Below is a small trained network, with its code and all its weights. Each question gives an input and a class and asks what happens when units are switched off, that is, made to give their printed mean instead of their output.

import numpy as np


def w(rows, s, z=0):
    codes = np.array(rows[::2]) - 128.0
    scale = np.full(codes.shape[1], s)
    scale[-1] = z or s
    return codes * scale


def norm(h):
    return h / np.sqrt((h * h).mean(-1, keepdims=True) + 1e-5)


def f(y):
    return y / 2 * (1 + np.tanh(0.7978845608 * (y + 0.044715 * y**3)))


def log_softmax(a):
    a = a - a.max(-1, keepdims=True)
    return a - np.log(np.exp(a).sum(-1, keepdims=True))


def net(x, mask):
    res = np.array(x, float).reshape(1, 5) / 4 @ E
    u = 0
    for l in range(3):
        y = f(norm(res) @ A[l][:, :-1].T + A[l][:, -1])
        res = res + np.where(mask[u : u + 13], y, B[l][:, -1]) @ B[l][:, :-1]
        u += 13
    return log_softmax(norm(res)[-1] @ U[:, :-1].T + U[:, -1])


A, B = {}, {}
E = w([
[122,3,185,121],'x0',
[140,128,148,159],'x1',
[131,161,113,119],'x2',
[9,127,97,186],'x3',
[57,192,188,84],'x4',
],0.0066)
A[0] = w([
[60,195,249,78,67],'0.n0',
[202,124,147,97,90],'0.n1',
[177,103,74,204,28],'0.n2',
[213,143,123,168,239],'0.n3',
[185,125,115,119,199],'0.n4',
[60,130,100,185,130],'0.n5',
[30,106,160,13,134],'0.n6',
[183,19,82,178,1],'0.n7',
[210,158,144,254,36],'0.n8',
[74,110,138,150,90],'0.n9',
[187,152,216,80,78],'0.n10',
[185,35,41,162,86],'0.n11',
[182,13,160,109,5],'0.n12',
],0.0097,0.0022)
B[0] = w([
[226,163,59,137,250],'0.n0',
[135,217,253,76,175],'0.n1',
[172,232,12,115,184],'0.n2',
[78,107,173,40,217],'0.n3',
[93,105,129,28,179],'0.n4',
[38,125,200,134,219],'0.n5',
[208,182,137,249,247],'0.n6',
[133,156,80,93,237],'0.n7',
[117,122,73,116,173],'0.n8',
[90,105,176,190,168],'0.n9',
[108,86,152,102,182],'0.n10',
[163,195,46,64,254],'0.n11',
[123,58,76,102,235],'0.n12',
],0.0059,0.0043)
A[1] = w([
[114,86,185,107,58],'1.n0',
[132,160,249,176,232],'1.n1',
[121,102,169,148,25],'1.n2',
[161,141,167,23,132],'1.n3',
[113,117,158,59,166],'1.n4',
[95,227,170,172,53],'1.n5',
[101,114,191,135,25],'1.n6',
[134,130,233,153,63],'1.n7',
[192,131,162,164,1],'1.n8',
[150,181,111,98,73],'1.n9',
[121,217,81,123,176],'1.n10',
[191,71,174,180,123],'1.n11',
[27,100,140,179,171],'1.n12',
],0.011,0.0017)
B[1] = w([
[114,134,94,198,131],'1.n0',
[164,142,67,58,214],'1.n1',
[162,104,71,112,124],'1.n2',
[70,150,183,177,235],'1.n3',
[24,114,128,197,165],'1.n4',
[193,153,88,96,223],'1.n5',
[168,133,97,115,129],'1.n6',
[199,184,30,154,159],'1.n7',
[119,115,84,106,136],'1.n8',
[126,170,99,238,181],'1.n9',
[197,2,137,170,253],'1.n10',
[51,65,40,120,163],'1.n11',
[9,159,164,92,221],'1.n12',
],0.0068,0.0055)
A[2] = w([
[169,115,185,121,16],'2.n0',
[153,169,102,77,100],'2.n1',
[49,120,104,56,126],'2.n2',
[49,162,152,203,163],'2.n3',
[128,138,86,73,83],'2.n4',
[122,137,89,153,74],'2.n5',
[174,111,190,233,173],'2.n6',
[75,147,181,47,135],'2.n7',
[103,80,219,103,252],'2.n8',
[3,146,149,173,159],'2.n9',
[108,205,154,200,86],'2.n10',
[77,75,213,124,202],'2.n11',
[139,142,180,114,29],'2.n12',
],0.011,0.0025)
B[2] = w([
[111,197,173,84,114],'2.n0',
[78,105,135,204,179],'2.n1',
[76,120,85,201,219],'2.n2',
[37,194,246,106,213],'2.n3',
[181,81,110,182,170],'2.n4',
[205,160,125,164,159],'2.n5',
[28,138,40,193,151],'2.n6',
[86,67,143,164,197],'2.n7',
[39,225,169,183,187],'2.n8',
[32,87,229,102,254],'2.n9',
[153,137,152,254,187],'2.n10',
[135,158,211,177,194],'2.n11',
[88,188,154,96,116],'2.n12',
],0.0059,0.005)
U = w([
[42,18,62,255,255],'0',
[139,94,19,123,107],'1',
[32,109,236,47,37],'2',
],0.0062,0.00053)

Each question gives the input, the list of numbers given to net, and the class t.
The units are the neurons (one row each of A and B). Each row of codes is followed by its name. A weight is (code - 128) times the scale printed after its matrix; where a second scale follows, it is the last column's (A, B and U).
mask holds one flag per neuron, layer by layer. A switched-off neuron (its flag False) gives its mean, the last column of its row in B, instead of its output. The means were averaged over made-up inputs and are rounded, as every weight is.
A unit's drop is (log p(t) with every unit on - log p(t) with that unit switched off) / (log p(t) with every unit on - log p(t) with every unit switched off).
The circuit of an input: a set's keep is (log p(t) with only the set's units on - log p(t) with every unit switched off) / (log p(t) with every unit on - log p(t) with every unit switched off). Starting from the 12 units with the biggest drops (on a tie, the unit counted first), units are removed one at a time, each time the one whose removal leaves the highest keep (on an exact tie, the one counted first), for as long as the keep stays at least 0.8.
circuit, biggest first: the units of the circuit, biggest drop first
unit that matters most: the unit with the biggest drop
k most important neurons: the k neurons with the biggest drops, biggest first
k most important neurons of layer l: the k neurons of layer l with the biggest drops, biggest first
drop of u: that unit's drop, to one decimal
input [1,-4,-7,-4,3], class 0: unit that matters most	0.n6
input [-1,-7,-8,-8,6], class 0: circuit, biggest first	1.n4, 2.n1
input [7,-8,-4,4,5], class 1: 3 most important neurons	0.n6, 1.n1, 1.n7
input [-7,5,3,4,-2], class 2: circuit, biggest first	0.n0, 0.n11, 2.n3, 2.n9
input [-1,6,2,4,4], class 1: circuit, biggest first	1.n5, 0.n0, 1.n3, 2.n9
input [1,7,6,6,7], class 1: circuit, biggest first	0.n0, 1.n5, 1.n3, 2.n9
input [2,-5,-2,3,3], class 1: 2 most important neurons	0.n6, 1.n1
input [-5,6,1,2,5], class 1: 2 most important neurons	1.n5, 1.n3
input [-4,-6,2,-7,-6], class 2: 2 most important neurons	0.n1, 1.n11
input [-4,-7,-4,2,7], class 1: 2 most important neurons	1.n5, 1.n3
input [8,1,-4,7,-3], class 2: 2 most important neurons of layer 2	2.n9, 2.n3
input [-1,-6,-2,6,-8], class 1: 2 most important neurons of layer 0	0.n11, 0.n2
input [4,-7,-5,0,6], class 1: drop of 0.n6	0.2
input [4,2,-6,-7,-4], class 2: unit that matters most	0.n1
input [4,-4,-4,0,-6], class 1: drop of 0.n11	0.1
input [2,5,-6,-3,-8], class 1: drop of 0.n11	0.1
